Below is a small trained network, with its code and all its weights. Each question gives an input and a target symbol and asks what happens when units are switched off, that is, made to give their printed mean instead of their output.

import numpy as np


def w(rows, s, z=0):
    codes = np.array(rows[::2]) - 128.0
    scale = np.full(codes.shape[1], s)
    scale[-1] = z or s
    return codes * scale


def norm(h):
    return h / np.sqrt((h * h).mean(-1, keepdims=True) + 1e-5)


def softmax(a):
    e = np.exp(a - a.max(-1, keepdims=True))
    return e / e.sum(-1, keepdims=True)


def log_softmax(a):
    a = a - a.max(-1, keepdims=True)
    return a - np.log(np.exp(a).sum(-1, keepdims=True))


def net(x, mask):
    ids = ['ΞΠΣΩαβγδεζηθτφ'.index(c) for c in x.split()]
    T = len(ids)
    res = E[ids] + P[:T]
    u = 0
    for l in range(3):
        r = norm(res)
        for j in range(2):
            rows = slice(4 * j, 4 * j + 4)
            q, k, v = (r @ M[l][rows].T for M in (Q, K, V))
            z = softmax(np.where(np.tri(T) > 0, q @ k.T / 4**0.5, -1e9)) @ v
            o = O[l][rows]
            res = res + np.where(mask[u + j], z, o[:, -1]) @ o[:, :-1]
        u += 2
    return log_softmax(norm(res)[-1] @ U[:, :-1].T + U[:, -1])


Q, K, V, O = {}, {}, {}, {}
E = w([
[132,95,192],'Ξ',
[103,138,156],'Π',
[102,100,107],'Σ',
[143,139,140],'Ω',
[108,104,44],'α',
[117,107,181],'β',
[120,105,136],'γ',
[81,155,144],'δ',
[143,140,140],'ε',
[86,140,58],'ζ',
[163,154,121],'η',
[150,67,127],'θ',
[114,102,119],'τ',
[124,74,2],'φ',
],0.021)
P = w([
[126,187,149],'0',
[105,172,153],'1',
[86,171,153],'2',
[57,150,154],'3',
[59,147,158],'4',
[51,140,158],'5',
[43,128,165],'6',
[27,112,168],'7',
[17,104,164],'8',
[12,89,173],'9',
[9,82,173],'10',
[5,83,179],'11',
],0.0027)
Q[0] = w([
[53,102,30],'0.h0',
[254,141,113],'0.h0',
[36,127,233],'0.h0',
[228,109,82],'0.h0',
[153,114,19],'0.h1',
[155,144,72],'0.h1',
[163,82,67],'0.h1',
[172,142,128],'0.h1',
],0.0087)
K[0] = w([
[111,48,52],'0.h0',
[178,144,126],'0.h0',
[66,125,239],'0.h0',
[254,191,61],'0.h0',
[215,195,59],'0.h1',
[203,218,72],'0.h1',
[172,160,119],'0.h1',
[158,158,199],'0.h1',
],0.0084)
V[0] = w([
[108,201,254],'0.h0',
[74,49,152],'0.h0',
[206,145,117],'0.h0',
[91,113,175],'0.h0',
[94,117,109],'0.h1',
[67,144,164],'0.h1',
[229,33,145],'0.h1',
[199,117,83],'0.h1',
],0.0054)
O[0] = w([
[134,105,120,254],'0.h0',
[160,250,172,199],'0.h0',
[64,87,120,64],'0.h0',
[186,97,220,201],'0.h0',
[40,121,44,139],'0.h1',
[123,122,255,190],'0.h1',
[223,27,162,122],'0.h1',
[204,152,62,49],'0.h1',
],0.0035,0.0025)
Q[1] = w([
[163,196,34],'1.h0',
[57,244,45],'1.h0',
[98,172,104],'1.h0',
[3,148,45],'1.h0',
[202,249,21],'1.h1',
[238,178,115],'1.h1',
[91,116,74],'1.h1',
[196,94,181],'1.h1',
],0.0077)
K[1] = w([
[108,179,76],'1.h0',
[34,188,106],'1.h0',
[103,175,135],'1.h0',
[161,254,191],'1.h0',
[205,196,142],'1.h1',
[200,223,82],'1.h1',
[123,134,96],'1.h1',
[139,105,134],'1.h1',
],0.0099)
V[1] = w([
[149,87,166],'1.h0',
[81,76,94],'1.h0',
[128,121,134],'1.h0',
[88,102,121],'1.h0',
[1,141,91],'1.h1',
[75,25,123],'1.h1',
[138,78,115],'1.h1',
[79,107,202],'1.h1',
],0.0091)
O[1] = w([
[135,48,70,207],'1.h0',
[128,45,125,118],'1.h0',
[175,86,163,141],'1.h0',
[122,90,53,138],'1.h0',
[193,160,115,151],'1.h1',
[227,215,157,208],'1.h1',
[164,253,52,134],'1.h1',
[173,172,78,253],'1.h1',
],0.0053,0.0043)
Q[2] = w([
[178,131,124],'2.h0',
[99,150,102],'2.h0',
[178,64,164],'2.h0',
[65,138,138],'2.h0',
[152,135,199],'2.h1',
[129,94,84],'2.h1',
[121,123,61],'2.h1',
[98,166,255],'2.h1',
],0.01)
K[2] = w([
[128,107,141],'2.h0',
[136,121,92],'2.h0',
[203,85,142],'2.h0',
[171,180,102],'2.h0',
[186,211,254],'2.h1',
[197,25,95],'2.h1',
[67,29,100],'2.h1',
[45,208,211],'2.h1',
],0.0089)
V[2] = w([
[86,127,107],'2.h0',
[4,113,87],'2.h0',
[85,112,26],'2.h0',
[95,31,209],'2.h0',
[109,56,93],'2.h1',
[113,162,139],'2.h1',
[229,138,239],'2.h1',
[143,15,179],'2.h1',
],0.0037)
O[2] = w([
[139,111,136,96],'2.h0',
[165,82,17,53],'2.h0',
[95,76,112,37],'2.h0',
[142,139,217,205],'2.h0',
[155,83,149,89],'2.h1',
[115,203,99,134],'2.h1',
[43,2,72,249],'2.h1',
[190,163,36,165],'2.h1',
],0.0034,0.0015)
U = w([
[158,71,194,161],'Ξ',
[74,194,197,134],'Π',
[195,197,95,132],'Σ',
[85,76,133,91],'Ω',
[128,109,91,254],'α',
[123,113,189,130],'β',
[126,103,136,54],'γ',
[63,214,174,139],'δ',
[60,62,136,149],'ε',
[60,167,81,170],'ζ',
[38,45,115,98],'η',
[240,4,100,157],'θ',
[237,196,106,103],'τ',
[147,63,41,126],'φ',
],0.013,0.0052)

Each question gives the input, a string of symbols that net reads in full, and the target symbol t.
The units are the heads (4 rows each of Q, K, V and O). Each row of codes is followed by its name. A weight is (code - 128) times the scale printed after its matrix; where a second scale follows, it is the last column's (O and U).
mask holds one flag per head, layer by layer. A switched-off head (its flag False) gives its mean, the last column of its rows in O, instead of its output. The means were averaged over made-up inputs and are rounded, as every weight is.
A unit's drop is (log p(t) with every unit on - log p(t) with that unit switched off) / (log p(t) with every unit on - log p(t) with every unit switched off).
The circuit of an input: a set's keep is (log p(t) with only the set's units on - log p(t) with every unit switched off) / (log p(t) with every unit on - log p(t) with every unit switched off). Starting from all 6 units, units are removed one at a time, each time the one whose removal leaves the highest keep (on an exact tie, the one counted first), for as long as the keep stays at least 0.8.
units of the circuit, in order: the units of the circuit, biggest drop first
most important unit: the unit with the biggest drop
which heads matter: for each layer, one digit per head in row order, 1 if its drop is at least 0.15 and else 0, layers parted by /
drop when u is switched off: that unit's drop, to one decimal
input Π δ ε, target δ: which heads matter : 01 / 10 / 00
input ε η β ε Ξ Ξ ε, target Ξ: units of the circuit, in order : (1.h1, 0.h0)
input η ε ε δ ε, target δ: which heads matter : 11 / 10 / 01
input ε ε Π Ω, target Π: most important unit : 1.h0
input Ξ Ξ Ω, target Ξ: which heads matter : 01 / 01 / 11
input τ θ ζ δ θ Ω, target θ: which heads matter : 10 / 10 / 00
input Π ε ε, target Π: units of the circuit, in order : (1.h0, 0.h1, 1.h1)
input ζ θ θ ε, target θ: units of the circuit, in order : (1.h0, 0.h0)
input ζ ζ τ Π ζ ε Ω, target Π: units of the circuit, in order : (0.h1, 2.h1)
input θ θ Ω ε Ξ γ ε Ξ θ γ, target θ: which heads matter : 01 / 10 / 01
input τ η Ξ Ω, target Ξ: which heads matter : 11 / 01 / 11
input Ξ α γ Ω θ Σ, target Σ: which heads matter : 00 / 01 / 00
input φ ε φ ε θ ε γ, target θ: which heads matter : 11 / 11 / 01
input γ θ β θ Ξ ζ Ω Ξ Ω ε, target Ξ: most important unit : 2.h0
input α ζ η, target η: drop when 1.h1 is switched off : 0.9
input Ω τ Ξ η τ ε τ η γ, target τ: drop when 1.h1 is switched off : 0.9
input ε θ Ω φ Ω, target θ: drop when 2.h0 is switched off : 0.0
input φ ε Ω τ, target τ: drop when 1.h1 is switched off : 0.5
